[[130 132 122 126]
 [114 139 131 157]] yields 139

[[154 109 112 129 101 112 127]
 [109 135 144 131 140 140 117]
 [149 110 107 107 100 111 133]] yields 140

[[114 112 141 143 117 124]
 [115 120 135 139 126 140]
 [125 138 141 140 144 107]] yields 139

[[112 119 125 116 141 121 111]
 [149 108 114 148 111 125 123]] yields 111

[[106 142 127 117 132 112 122]
 [147 117 129 138 125 142 135]
 [129 123 121 127 132 120 121]] yields 125

[[148 113 148 112 114 111]
 [106 118 145 109 142 111]] yields 109

[[107 124 137 128 132 101 101]
 [124 125 122 114 126 113 119]] yields 126

[[137 110 119 157]
 [133 157 139 118]
 [110 109 125 106]] yields 157
---
Input:
[[129 122 121 133]
 [141 130 118 130]
 [103 114 136 133]]
Output: 133

Input:
[[113 148 113 146 124]
 [140 144 103 124 105]
 [118 112 151 148 114]]
Output: 124

Input:
[[130 124 125 127 129 123 124]
 [124 153 129 114 155 121 139]
 [129 124 127 130 124 138 131]]
Output: 124

Input:
[[147 115 129 130 137 157]
 [117 122 130 123 133 130]
 [142 120 103 128 132 140]]
Output: 157

Input:
[[146 115 103 106 124]
 [122 150 121 144 101]
 [114 147 120 141 109]]
Output: 124

Input:
[[128 129 131 129]
 [139 125 125 106]
 [129 130 142 123]]
Output: 129

Input:
[[129 126 127 125 128]
 [129 129 129 130 131]
 [122 136 129 100 137]]
Output: 128

Input:
[[134 147 124 122 156 143]
 [121 113 139 134 132 125]
 [136 121 129 125 118 125]]
Output: 143

Input:
[[129 129 130 146]
 [128 132 150 147]
 [129 149 146 128]]
Output: 146

Input:
[[134 138 131 123 125 107]
 [126 117 119 129 128 147]
 [118 116 124 136 135 152]]
Output: 107
---
137  152  117  127  131  121  108
133  141  138  114  139  101  127
103  145  131  136  118  119  121
-> 119

123  153  113  107  143  118  140
126  127  127  126  130  130  130
128  102  139  147  121  135  118
-> 135

133  119  117  126  131
122  127  106  130  129
128  127  125  129  129
-> 129

113  125  136  123  137  116  137
155  126  121  121  127  148  123
129  127  123  128  136  129  121
-> 129

119  141  121  110
128  127  128  127
117  103  144  151
-> 144

126  122  118  114  105  123
130  124  105  132  104  134
110  129  124  130  128  137
-> 128

122  119  136  127  109
131  102  141  135  138
123  115  147  128  114
-> 128

112  126  130  117  144   99
141  108  114  128  134  128
156  117  118  129  124  139
-> 124

126  135  139  155  127
105  129  119  155  122
112  141  111  155  133
-> 155
---
[[109 149 120 109 108 111 142]
 [146 107 129 123 157 154 111]
 [136 122 131 109 142 140 125]] → 136

[[127 128 138 126]
 [132 128 110 136]
 [124 127 101 121]] → 124

[[126 112 129 156 133 111 103]
 [147 114 145 102 137 151 150]
 [123 151 137 111 111 154 137]] → 123

[[133 106 134 129 130 131 134]
 [128 109 133 129 140 126 136]
 [126 142 120 127 141 134 122]] → 126

[[112 125 119 149 110]
 [116 108 109 151 109]
 [116 151 138 125 128]] → 116

[[129 115 108 133 132]
 [150 122 100 129 143]
 [134  99 126 130 139]] → 134

[[103 133 134 130 135]
 [143 109 123 104 110]
 [125 129 127 127 128]] → 125

[[121 132 130 117 131]
 [140 133 150 142 129]
 [112 115 146 120 132]] → 112

[[130 139 140 126 132 122]
 [133 137 140 127 131 118]
 [124 153 140 133 138 131]] → 124
---
[[124 111 140 142 135 122 132 125 137 126 141 124 146 137 146]
 [126 128 150 141 126 130 146 129 129 109 131 130 137 133 146]
 [135 132 130 128 142 138 119 119 127 105 106 140 132 133 134]
 [124 112 143 140 136 124 133 125 138 126 142 124 146 136 145]
 [125 120 149 144 127 126 141 127 133 119 141 127 143 136 147]
 [123 114 144 144 131 122 133 124 136 125 143 126 145 137 145]
 [130 123 126 134 143 128 106 113 131 118 113 140 140 140 132]
 [132 132 130 131 142 137 117 119 126 107 106 143 136 136 133]
 [131 128 125 134 142 132 111 114 128 111 108 143 137 138 132]
 [129 118 126 134 146 127 107 114 133 122 118 138 143 140 132]] gives 132

[[124 148 132 140 142 116 127]
 [123 145 135 138 139 117 132]
 [123 144 136 140 141 114 128]
 [124 147 133 140 141 114 124]
 [110 127 138 131 127 126 122]
 [139 132 130 140 129 103 132]
 [111 127 136 129 127 127 121]
 [111 128 136 130 124 129 125]
 [112 131 141 129 122 130 120]] gives 120

[[123 151 131 151 132 136]
 [140 126 148 143 146 114]
 [125 133 137 130 109 121]
 [137 136 124 132 148 126]
 [124 125 129 118 114 128]
 [147 123 140 125 147 103]
 [131 119 117 119 143 131]] gives 131

[[130 116 139 118 123 112 120]
 [112 148 136 134 130 107 143]
 [117 137 141 117 136 113 121]
 [125 130 139 119 122 109 126]
 [134 126 110 131 123 137 127]
 [138 130 123 138 135 146 128]
 [142 126 130 109 133 123 135]
 [120 140 143 138 111 131 109]
 [120 105 127 135 120 131 115]
 [119 128 123 151 128 147 121]
 [125 123 111 151 130 148 133]
 [135 127 107 126 119 140 144]] gives 144

[[119 140 134 120 118 147 116 116 134 122 133 122 128 137]
 [123 111 138 137 122 134 121 125 153 106 123 124 134 119]
 [128 128 128 127 128 128 128 128 127 128 128 128 128 128]
 [123 115 123 103 123 135 122 125 122 135 147 124 126 145]
 [128 128 128 127 128 128 128 128 128 128 128 128 128 128]] gives 128
---
102	115	146	113	118	131	126
135	120	144	118	117	142	115
131	126	137	122	124	144	114
-> 115

130	127	116	135	153
128	118	121	133	133
129	122	118	134	143
-> 133

127	120	122	144	139	126
148	149	157	111	109	105
131	116	104	150	154	130
-> 105

135	128	123	133	143	127	109
116	128	130	119	104	128	148
127	128	129	130	129	127	126
-> 148

118	117	128	152	128
117	133	115	125	151
134	122	144	133	118
-> 151

127	101	140	126	130	133	128
128	153	108	135	121	112	128
127	109	139	104	134	146	128
-> 128
---
[[120 117 135 135 102]
 [117 116 132 131  99]] Answer: 117

[[127 151 136 124 116 111 133]
 [122 140 132 116 114 132 121]
 [138 119 117 112 123 140 133]] Answer: 138

[103 104 126 121 136 115] Answer: 103

[[120 138 125 157 146 130 141]
 [138 140 117 100 137 108 121]] Answer: 138

[[144 140 125 149 136 149 112]
 [125 106 127 143 135 100 127]] Answer: 125

[145 129 132 106 120 124] Answer: 145

[133 134 151 116 110 132 108] Answer: 133

[[136 153 128 130 123]
 [117 116 137 125 131]
 [121 109 129 122 135]] Answer: 121

[153 124 137 117] Answer: 153
---
[[117 128 128 137]
 [150 135 130 115]
 [120 124 128 133]] result: 128

[128 139 130 105 124 131] result: 105

[106 142 121 154 116 129] result: 154

[[123 128 129 118 127 128]
 [138 128 128 100 127 128]
 [156 128 128 109 127 129]] result: 118

[[ 99 135 126 127 128 127 127]
 [116 102 128 128 128 146 128]] result: 128

[[129 125 131 128]
 [133 129 152 100]
 [156 102 122 150]] result: 125

[[124 136 112 128 121 155]
 [127 126 118 126 128 125]
 [127 128 130 125 126 122]] result: 128

[[130 121 119 119 127 144 128]
 [127 141 142 121 114 117 134]
 [107 135 130 146 136 135 129]] result: 127

[[135 114 140 133 136 127]
 [118 133 135 135 118 102]] result: 133

[151 126 120 123] result: 126
---
[130 135 132 106 126] | 132, 135

[124 151 150 148 100 149 139] | 148, 151

[[139 127 132 129 128 130 125]
 [ 98 128 128 131 126 127 128]
 [129 129 127 145 139 128 129]] | 131, 145

[[113 137 142 131 145]
 [129 137 126 150 138]
 [113 137 126 125 145]] | 126, 150

[100 126 116 135 147 123 111] | 135, 147

[[126 102 130 136 147 104 127]
 [127 119 129 131 135 120 128]
 [128 125 128 129 130 125 128]] | 131, 147

[154 131 139 124 137] | 139, 154

[149 122 147 132 110] | 147, 149

[129 126 132 103 120 125 130] | 103, 132

[126 133 121 120 118 104 116] | 120, 133
